Below are the code and all the weights of a small trained network. Each question names an input and a target symbol and asks about switching units off, where a switched-off unit gives its printed mean instead of its output.

import numpy as np


def w(rows, s, z=0):
    codes = np.array(rows[::2]) - 128.0
    scale = np.full(codes.shape[1], s)
    scale[-1] = z or s
    return codes * scale


def f(y):
    return np.maximum(y, 0)


def softmax(a):
    e = np.exp(a - a.max(-1, keepdims=True))
    return e / e.sum(-1, keepdims=True)


def log_softmax(a):
    a = a - a.max(-1, keepdims=True)
    return a - np.log(np.exp(a).sum(-1, keepdims=True))


def net(x, mask):
    ids = ['αβγδεζθλμπστφψω'.index(c) for c in x.split()]
    T = len(ids)
    res = E[ids] + P[:T]
    u = 0
    for l in range(2):
        q, k, v = (res @ M[l].T for M in (Q, K, V))
        z = softmax(np.where(np.tri(T) > 0, q @ k.T / 2**0.5, -1e9)) @ v
        res = res + np.where(mask[u], z, O[l][:, -1]) @ O[l][:, :-1]
        u += 1
        y = f(res @ A[l][:, :-1].T + A[l][:, -1])
        res = res + np.where(mask[u : u + 16], y, B[l][:, -1]) @ B[l][:, :-1]
        u += 16
    return log_softmax(res[-1] @ U[:, :-1].T + U[:, -1])


Q, K, V, O, A, B = {}, {}, {}, {}, {}, {}
E = w([
[131,167,141],'α',
[251,80,94],'β',
[50,80,66],'γ',
[87,143,64],'δ',
[185,135,206],'ε',
[95,98,135],'ζ',
[80,138,39],'θ',
[39,131,116],'λ',
[160,68,68],'μ',
[156,70,73],'π',
[209,203,85],'σ',
[123,18,173],'τ',
[59,56,153],'φ',
[86,141,51],'ψ',
[175,184,196],'ω',
],0.02)
P = w([
[150,254,202],'0',
[153,215,170],'1',
[157,191,145],'2',
[160,172,131],'3',
[161,163,117],'4',
[163,147,103],'5',
[166,139,96],'6',
[161,130,84],'7',
[159,122,68],'8',
],0.007)
Q[0] = w([
[255,100,144],'L0H0',
[126,54,254],'L0H0',
],0.0057)
K[0] = w([
[132,247,170],'L0H0',
[168,97,254],'L0H0',
],0.009)
V[0] = w([
[208,25,106],'L0H0',
[99,55,2],'L0H0',
],0.0041)
O[0] = w([
[70,149,203,20],'L0H0',
[168,230,255,8],'L0H0',
],0.0047,0.0016)
A[0] = w([
[183,247,135,42],'L0N0',
[97,154,39,200],'L0N1',
[113,79,95,59],'L0N2',
[134,189,163,191],'L0N3',
[133,151,210,29],'L0N4',
[223,206,54,1],'L0N5',
[187,47,144,95],'L0N6',
[58,100,223,217],'L0N7',
[133,162,184,172],'L0N8',
[157,82,141,114],'L0N9',
[140,1,85,64],'L0N10',
[184,168,109,2],'L0N11',
[135,197,165,184],'L0N12',
[161,123,73,37],'L0N13',
[128,75,113,63],'L0N14',
[98,125,175,85],'L0N15',
],0.012,0.0053)
B[0] = w([
[52,121,47,221],'L0N0',
[175,213,163,254],'L0N1',
[95,152,134,151],'L0N2',
[122,177,65,203],'L0N3',
[22,233,111,140],'L0N4',
[116,2,81,247],'L0N5',
[57,229,218,194],'L0N6',
[58,11,71,188],'L0N7',
[184,172,142,173],'L0N8',
[110,202,145,164],'L0N9',
[7,124,112,212],'L0N10',
[33,81,122,162],'L0N11',
[101,167,64,206],'L0N12',
[78,125,152,167],'L0N13',
[25,136,101,151],'L0N14',
[194,75,156,135],'L0N15',
],0.0055,0.0071)
Q[1] = w([
[219,255,27],'L1H0',
[75,120,73],'L1H0',
],0.0089)
K[1] = w([
[195,244,151],'L1H0',
[66,117,82],'L1H0',
],0.011)
V[1] = w([
[77,36,66],'L1H0',
[22,216,254],'L1H0',
],0.0049)
O[1] = w([
[173,63,131,251],'L1H0',
[124,133,255,173],'L1H0',
],0.0093,0.0027)
A[1] = w([
[145,158,240,108],'L1N0',
[201,126,54,177],'L1N1',
[178,89,110,90],'L1N2',
[81,69,129,9],'L1N3',
[181,51,69,33],'L1N4',
[87,37,118,2],'L1N5',
[95,103,213,92],'L1N6',
[165,82,151,204],'L1N7',
[181,106,120,217],'L1N8',
[4,193,97,32],'L1N9',
[125,114,144,109],'L1N10',
[160,71,138,105],'L1N11',
[80,89,149,166],'L1N12',
[190,132,69,150],'L1N13',
[52,139,98,90],'L1N14',
[77,240,140,121],'L1N15',
],0.011,0.0093)
B[1] = w([
[120,126,2,159],'L1N0',
[84,177,143,255],'L1N1',
[174,108,149,135],'L1N2',
[188,175,129,166],'L1N3',
[154,92,171,162],'L1N4',
[250,205,126,182],'L1N5',
[38,156,122,179],'L1N6',
[104,157,140,176],'L1N7',
[105,184,136,190],'L1N8',
[211,55,127,222],'L1N9',
[117,171,152,139],'L1N10',
[169,113,168,146],'L1N11',
[108,70,128,218],'L1N12',
[67,140,195,218],'L1N13',
[172,96,127,209],'L1N14',
[244,66,151,245],'L1N15',
],0.0081,0.0079)
U = w([
[216,199,103,213],'α',
[119,240,183,253],'β',
[92,220,162,152],'γ',
[129,117,134,77],'δ',
[123,107,119,108],'ε',
[117,128,152,92],'ζ',
[79,145,10,91],'θ',
[126,130,137,51],'λ',
[124,133,148,57],'μ',
[123,82,105,98],'π',
[123,121,132,80],'σ',
[63,141,209,152],'τ',
[168,77,228,87],'φ',
[116,124,191,122],'ψ',
[116,53,130,162],'ω',
],0.012,0.0055)

Each question gives the input, a string of symbols that net reads in full, and the target symbol t.
The units are the heads (2 rows each of Q, K, V and O) and the neurons (one row each of A and B). Each row of codes is followed by its name. A weight is (code - 128) times the scale printed after its matrix; where a second scale follows, it is the last column's (O, A, B and U).
mask holds one flag per unit, layer by layer, with each layer's heads first. A switched-off unit (its flag False) gives its mean, the last column of its rows in O or B, instead of its output. The means were averaged over made-up inputs and are rounded, as every weight is.
A unit's drop is (log p(t) with every unit on - log p(t) with that unit switched off) / (log p(t) with every unit on - log p(t) with every unit switched off).
The circuit of an input: a set's keep is (log p(t) with only the set's units on - log p(t) with every unit switched off) / (log p(t) with every unit on - log p(t) with every unit switched off). Starting from the 12 units with the biggest drops (on a tie, the unit counted first), units are removed one at a time, each time the one whose removal leaves the highest keep (on an exact tie, the one counted first), for as long as the keep stays at least 0.8.
circuit, biggest first: the units of the circuit, biggest drop first
unit that matters most: the unit with the biggest drop
k most important neurons: the k neurons with the biggest drops, biggest first
top k neurons in layer l: the k neurons of layer l with the biggest drops, biggest first
input σ ω σ γ τ γ ε, target α: unit that matters most : L0N5
input λ σ ψ ε σ π, target θ: circuit, biggest first : L0N10; L1N15
input ω τ π ω α ζ δ, target α: circuit, biggest first : L1N15; L0N7; L0N1
input α ω ζ θ, target α: circuit, biggest first : L1N15; L0N1
input π λ ω α, target α: circuit, biggest first : L1N15; L0N7; L0N3
input ζ α ω, target α: circuit, biggest first : L1N15; L0N3
input α τ α θ τ β, target τ: 2 most important neurons : L0N6; L0N7
input ζ ψ τ φ π φ, target φ: top 3 neurons in layer 1 : L1N5; L1N11; L1N12
input π ω μ ζ ψ τ ζ γ, target τ: top 3 neurons in layer 0 : L0N10; L0N6; L0N5
input ω τ ω ω ω ζ ω ζ, target τ: 2 most important neurons : L0N6; L1N6
input λ λ φ β, target φ: circuit, biggest first : L0N5; L1H0
input β ω θ β σ σ τ ζ, target τ: 4 most important neurons : L0N10; L1N6; L0N6; L0N5
input ψ θ γ τ σ μ τ, target τ: 2 most important neurons : L0N6; L1N6
input σ α α γ γ μ α φ, target φ: 3 most important neurons : L0N7; L1N5; L0N1
input ψ α ε μ θ δ σ, target θ: 4 most important neurons : L0N5; L0N0; L0N11; L1N15
input ε β β ζ τ α α θ, target α: unit that matters most : L1H0
input φ ψ μ ω α, target α: 3 most important neurons : L1N15; L0N7; L0N5
input θ φ ε, target α: 3 most important neurons : L0N5; L1N15; L1N0
input λ λ ζ ε ω λ σ τ, target τ: top 2 neurons in layer 1 : L1N6; L1N15
input τ α ε τ δ λ λ, target τ: 2 most important neurons : L0N7; L0N10
input ψ α δ θ ω τ λ, target τ: top 3 neurons in layer 1 : L1N6; L1N15; L1N9
input φ θ σ ω, target α: 2 most important neurons : L0N4; L1N15
input θ θ δ δ π σ, target θ: unit that matters most : L0N5
